Below are the code and all the weights of a small trained network. Each question names an input and a class and asks about switching units off, where a switched-off unit gives its printed mean instead of its output.

import numpy as np


def w(rows, s, z=0):
    codes = np.array(rows[::2]) - 128.0
    scale = np.full(codes.shape[1], s)
    scale[-1] = z or s
    return codes * scale


def f(y):
    return np.maximum(y, 0)


def log_softmax(a):
    a = a - a.max(-1, keepdims=True)
    return a - np.log(np.exp(a).sum(-1, keepdims=True))


def net(x, mask):
    res = np.array(x, float).reshape(1, 3) / 4 @ E
    y = f(res @ A[0][:, :-1].T + A[0][:, -1])
    res = res + np.where(mask, y, B[0][:, -1]) @ B[0][:, :-1]
    return log_softmax(res[-1] @ U[:, :-1].T + U[:, -1])


A, B = {}, {}
E = w([
[129,180,200,104,137,186,126,123],'x0',
[142,128,112,125,149,250,232,141],'x1',
[59,5,183,121,102,105,168,65],'x2',
],0.011)
A[0] = w([
[147,242,93,128,127,253,170,144,128],'N0',
[119,132,205,128,135,167,124,122,138],'N1',
[113,145,210,132,129,133,110,117,150],'N2',
[136,88,130,116,124,122,107,130,1],'N3',
[129,63,103,135,127,141,173,126,101],'N4',
[153,235,63,119,132,120,89,159,123],'N5',
[117,67,158,128,125,187,163,115,199],'N6',
[128,182,109,134,131,45,81,125,168],'N7',
[119,42,135,122,135,101,136,120,156],'N8',
],0.019,0.0038)
B[0] = w([
[191,87,144,139,252,208,131,183,253],'N0',
[135,158,133,82,102,172,156,107,166],'N1',
[128,170,136,109,92,175,115,106,162],'N2',
[107,114,150,123,132,122,129,139,140],'N3',
[80,110,64,113,158,84,115,102,173],'N4',
[158,202,63,128,128,79,121,87,218],'N5',
[113,146,119,166,130,91,237,121,193],'N6',
[165,85,166,143,124,74,51,164,194],'N7',
[80,73,151,137,115,125,153,146,185],'N8',
],0.028,0.027)
U = w([
[85,58,161,136,95,88,83,146,238],'0',
[162,147,74,129,251,217,169,142,53],'1',
[140,178,133,44,85,172,71,69,38],'2',
[2,91,68,159,149,96,235,67,117],'3',
[176,175,95,159,144,40,79,116,253],'4',
[72,186,175,84,99,178,214,19,35],'5',
],0.009,0.002)

Each question gives the input, the list of numbers given to net, and the class t.
The units are the neurons (one row each of A and B). Each row of codes is followed by its name. A weight is (code - 128) times the scale printed after its matrix; where a second scale follows, it is the last column's (A, B and U).
mask holds one flag per neuron, in row order. A switched-off neuron (its flag False) gives its mean, the last column of its row in B, instead of its output. The means were averaged over made-up inputs and are rounded, as every weight is.
A unit's drop is (log p(t) with every unit on - log p(t) with that unit switched off) / (log p(t) with every unit on - log p(t) with every unit switched off).
unit that matters most: the unit with the biggest drop
top k neurons: the k neurons with the biggest drops, biggest first
drop when u is switched off: that unit's drop, to one decimal
input [5,-7,8], class 5: unit that matters most -> N2
input [8,4,7], class 5: top 2 neurons -> [N1, N2]
input [2,-3,3], class 5: top 2 neurons -> [N0, N7]
input [6,3,4], class 5: top 2 neurons -> [N0, N1]
input [5,-5,-8], class 4: top 2 neurons -> [N5, N7]
input [5,-2,7], class 5: top 2 neurons -> [N2, N1]
input [-8,-2,-1], class 0: top 2 neurons -> [N5, N0]
input [5,-4,8], class 5: top 2 neurons -> [N2, N1]
input [4,-7,2], class 0: top 2 neurons -> [N5, N7]
input [8,5,7], class 5: top 2 neurons -> [N1, N2]
input [-8,-2,3], class 0: top 2 neurons -> [N6, N5]
input [5,8,8], class 3: drop when N6 is switched off -> 0.1
input [-5,3,0], class 3: drop when N0 is switched off -> 0.8
input [-6,1,1], class 3: drop when N0 is switched off -> 0.7
input [2,-5,2], class 0: drop when N0 is switched off -> 0.2
input [4,-4,5], class 5: top neuron -> [N0]
